Here is a tiny trained network, its code and every weight. The questions are about switching its units off for an input and a class, where a switched-off unit gives its printed mean instead of its output.

import numpy as np


def w(rows, s, z=0):
    codes = np.array(rows[::2]) - 128.0
    scale = np.full(codes.shape[1], s)
    scale[-1] = z or s
    return codes * scale


def f(y):
    return np.maximum(y, 0)


def log_softmax(a):
    a = a - a.max(-1, keepdims=True)
    return a - np.log(np.exp(a).sum(-1, keepdims=True))


def net(x, mask):
    res = np.array(x, float).reshape(1, 3) / 4 @ E
    y = f(res @ A[0][:, :-1].T + A[0][:, -1])
    res = res + np.where(mask, y, B[0][:, -1]) @ B[0][:, :-1]
    return log_softmax(res[-1] @ U[:, :-1].T + U[:, -1])


A, B = {}, {}
E = w([
[147,62,136,192,178,199,190,117,48],'x0',
[208,59,165,66,151,83,157,62,155],'x1',
[84,147,44,173,50,118,86,2,110],'x2',
],0.0071)
A[0] = w([
[198,106,182,17,134,39,135,131,197,174],'N1',
[212,88,158,73,170,101,154,128,161,211],'N2',
[147,87,132,203,146,254,162,134,24,148],'N3',
[182,68,156,152,189,181,207,133,92,189],'N4',
[169,68,164,160,183,214,227,125,84,165],'N5',
[130,95,143,193,147,216,140,127,56,146],'N6',
[212,106,188,30,179,65,137,127,194,187],'N7',
[75,151,23,167,36,95,56,69,146,129],'N8',
[75,197,132,166,107,138,70,222,151,130],'N9',
[161,62,142,181,200,211,197,134,50,152],'N10',
[69,186,150,162,159,168,112,225,116,190],'N11',
[37,204,72,162,61,127,59,148,141,252],'N12',
[90,149,58,150,23,95,55,51,114,139],'N13',
[97,114,47,162,48,96,95,11,105,144],'N14',
[202,128,176,12,143,46,122,120,212,189],'N15',
],0.0062,0.0028)
B[0] = w([
[211,16,215,90,79,10,198,84,146,231],'N1',
[205,51,216,154,149,52,102,90,109,213],'N2',
[146,213,115,215,183,225,71,174,53,222],'N3',
[160,115,160,179,168,122,58,117,74,213],'N4',
[174,132,158,212,216,135,7,151,5,218],'N5',
[135,180,127,168,154,190,90,129,86,197],'N6',
[213,39,229,120,113,38,150,91,128,232],'N7',
[86,179,68,184,32,190,213,80,142,240],'N8',
[76,169,144,23,158,140,124,205,213,200],'N9',
[171,170,136,210,211,149,50,156,24,222],'N10',
[86,174,146,47,178,192,77,206,157,210],'N11',
[45,206,93,78,78,187,208,169,222,254],'N12',
[85,163,77,192,37,157,223,44,136,236],'N13',
[117,151,61,247,87,151,179,2,88,236],'N14',
[199,21,194,111,67,27,194,104,162,237],'N15',
],0.0053,0.007)
U = w([
[178,26,180,97,119,41,142,112,137,254],'0',
[87,149,56,158,63,153,180,75,133,50],'1',
[65,161,117,2,130,155,124,208,190,88],'2',
[139,139,126,164,206,161,44,148,75,129],'3',
],0.0094,0.00064)

Each question gives the input, the list of numbers given to net, and the class t.
The units are the neurons (one row each of A and B). Each row of codes is followed by its name. A weight is (code - 128) times the scale printed after its matrix; where a second scale follows, it is the last column's (A, B and U).
mask holds one flag per neuron, in row order. A switched-off neuron (its flag False) gives its mean, the last column of its row in B, instead of its output. The means were averaged over made-up inputs and are rounded, as every weight is.
A unit's drop is (log p(t) with every unit on - log p(t) with that unit switched off) / (log p(t) with every unit on - log p(t) with every unit switched off).
The circuit of an input: a set's keep is (log p(t) with only the set's units on - log p(t) with every unit switched off) / (log p(t) with every unit on - log p(t) with every unit switched off). Starting from the 12 units with the biggest drops (on a tie, the unit counted first), units are removed one at a time, each time the one whose removal leaves the highest keep (on an exact tie, the one counted first), for as long as the keep stays at least 0.8.
units of the circuit, in order: the units of the circuit, biggest drop first
unit that matters most: the unit with the biggest drop
k most important neurons: the k neurons with the biggest drops, biggest first
drop of u: that unit's drop, to one decimal
input [4,4,-2], class 3: units of the circuit, in order -> [N5; N10]
input [-7,-2,-2], class 2: units of the circuit, in order -> [N9; N14]
input [-7,-6,1], class 2: unit that matters most -> N9
input [-7,-1,-1], class 2: units of the circuit, in order -> [N12; N14]
input [-8,-3,0], class 2: units of the circuit, in order -> [N9; N12]
input [7,8,0], class 3: 2 most important neurons -> [N5; N10]
input [-7,-8,1], class 2: 3 most important neurons -> [N9; N11; N12]
input [-1,-4,0], class 2: drop of N14 -> 0.1
input [-3,-8,-1], class 2: drop of N10 -> 0.0
input [2,3,2], class 3: drop of N1 -> 0.5
input [7,-1,6], class 3: 2 most important neurons -> [N3; N10]
